Below is a small trained network, with its code and all its weights. Each question gives an input and a class and asks what happens when units are switched off, that is, made to give their printed mean instead of their output.

import numpy as np


def w(rows, s, z=0):
    codes = np.array(rows[::2]) - 128.0
    scale = np.full(codes.shape[1], s)
    scale[-1] = z or s
    return codes * scale


def norm(h):
    return h / np.sqrt((h * h).mean(-1, keepdims=True) + 1e-5)


def f(y):
    return np.maximum(y, 0)


def log_softmax(a):
    a = a - a.max(-1, keepdims=True)
    return a - np.log(np.exp(a).sum(-1, keepdims=True))


def net(x, mask):
    res = np.array(x, float).reshape(1, 7) / 4 @ E
    u = 0
    for l in range(2):
        y = f(norm(res) @ A[l][:, :-1].T + A[l][:, -1])
        res = res + np.where(mask[u : u + 3], y, B[l][:, -1]) @ B[l][:, :-1]
        u += 3
    return log_softmax(norm(res)[-1] @ U[:, :-1].T + U[:, -1])


A, B = {}, {}
E = w([
[188,145,145,118,103,76,176,211,175,155,196,113],'x0',
[163,112,55,107,98,170,87,227,40,109,65,156],'x1',
[125,74,80,180,171,81,141,3,130,195,72,103],'x2',
[60,139,113,137,120,184,98,98,117,113,139,114],'x3',
[37,174,146,159,89,198,141,123,86,86,220,141],'x4',
[165,98,143,143,113,143,48,96,115,130,67,145],'x5',
[157,139,216,38,168,115,137,69,243,159,145,78],'x6',
],0.0057)
A[0] = w([
[184,155,221,59,192,112,105,104,211,182,137,111,19],'0.n1',
[143,56,90,140,197,114,150,83,114,155,72,95,187],'0.n2',
[156,36,62,127,138,79,143,1,166,184,35,139,6],'0.n3',
],0.0068,0.0019)
B[0] = w([
[221,174,197,75,91,83,99,103,166,54,80,61,220],'0.n1',
[152,176,177,124,171,105,41,81,93,174,204,204,220],'0.n2',
[83,37,134,250,254,40,105,102,73,124,80,134,254],'0.n3',
],0.0086,0.0078)
A[1] = w([
[16,179,138,103,77,162,137,2,101,91,164,144,3],'1.n1',
[172,196,178,174,123,140,87,102,75,108,119,123,136],'1.n2',
[124,186,87,166,104,55,190,149,210,153,213,164,40],'1.n3',
],0.0055,0.0027)
B[1] = w([
[83,133,112,162,98,180,103,72,181,52,88,102,212],'1.n1',
[112,164,50,67,130,151,179,145,145,166,139,120,255],'1.n2',
[119,6,193,145,126,157,210,168,107,208,124,81,200],'1.n3',
],0.011,0.0037)
U = w([
[132,94,131,206,221,45,77,45,73,185,106,148,252],'0',
[122,54,172,157,101,133,245,188,97,195,185,94,8],'1',
[205,165,205,65,96,64,139,108,220,108,134,72,127],'2',
[164,134,45,96,87,179,91,212,39,147,90,194,107],'3',
[36,151,95,157,99,220,129,62,142,86,130,118,109],'4',
],0.011,0.002)

Each question gives the input, the list of numbers given to net, and the class t.
The units are the neurons (one row each of A and B). Each row of codes is followed by its name. A weight is (code - 128) times the scale printed after its matrix; where a second scale follows, it is the last column's (A, B and U).
mask holds one flag per neuron, layer by layer. A switched-off neuron (its flag False) gives its mean, the last column of its row in B, instead of its output. The means were averaged over made-up inputs and are rounded, as every weight is.
A unit's drop is (log p(t) with every unit on - log p(t) with that unit switched off) / (log p(t) with every unit on - log p(t) with every unit switched off).
The circuit of an input: a set's keep is (log p(t) with only the set's units on - log p(t) with every unit switched off) / (log p(t) with every unit on - log p(t) with every unit switched off). Starting from all 6 units, units are removed one at a time, each time the one whose removal leaves the highest keep (on an exact tie, the one counted first), for as long as the keep stays at least 0.8.
units of the circuit, in order: the units of the circuit, biggest drop first
k most important neurons: the k neurons with the biggest drops, biggest first
top k neurons in layer l: the k neurons of layer l with the biggest drops, biggest first
drop when u is switched off: that unit's drop, to one decimal
input [-1,3,7,0,8,-7,-1], class 4: 2 most important neurons => 0.n3, 1.n1
input [7,2,-3,8,0,-5,3], class 1: most important neuron => 1.n3
input [6,7,-7,-8,-5,-8,0], class 1: units of the circuit, in order => 0.n1, 1.n3
input [-3,7,-4,-8,4,-4,5], class 3: top 2 neurons in layer 0 => 0.n1, 0.n3
input [4,-3,-6,-2,5,3,-5], class 1: 2 most important neurons => 1.n3, 0.n1
input [2,-1,8,-6,8,-5,-8], class 1: units of the circuit, in order => 0.n3, 1.n3
input [-5,0,-6,0,2,0,-1], class 4: units of the circuit, in order => 1.n1, 0.n3
input [5,0,-2,-6,-4,4,-6], class 3: 2 most important neurons => 0.n3, 0.n1
input [3,-3,4,5,6,-4,-6], class 4: 2 most important neurons => 1.n1, 0.n3
input [-5,-6,8,8,8,-1,-2], class 4: 2 most important neurons => 1.n1, 0.n3
input [-7,-8,-2,-8,0,-2,-8], class 4: 2 most important neurons => 0.n3, 1.n1
input [-6,0,1,-8,7,-8,-1], class 4: 2 most important neurons => 1.n1, 0.n3
input [-4,-4,-4,7,4,6,7], class 2: top 2 neurons in layer 0 => 0.n1, 0.n3
input [-2,3,-2,-1,-4,3,-8], class 3: units of the circuit, in order => 0.n3
input [-1,-8,4,6,4,-5,-6], class 4: 2 most important neurons => 1.n1, 0.n3
input [-3,-1,0,8,-2,-5,-4], class 4: drop when 0.n3 is switched off => 0.4
input [6,-1,7,1,7,-8,-2], class 1: drop when 1.n3 is switched off => 0.8
input [0,1,-3,5,5,8,1], class 4: drop when 1.n1 is switched off => 0.1
input [-3,-8,0,-2,8,4,7], class 2: drop when 1.n2 is switched off => 0.0
input [2,-3,-1,2,-1,7,0], class 2: units of the circuit, in order => 0.n1
input [4,-4,5,5,5,8,-5], class 4: top 2 neurons in layer 0 => 0.n3, 0.n2
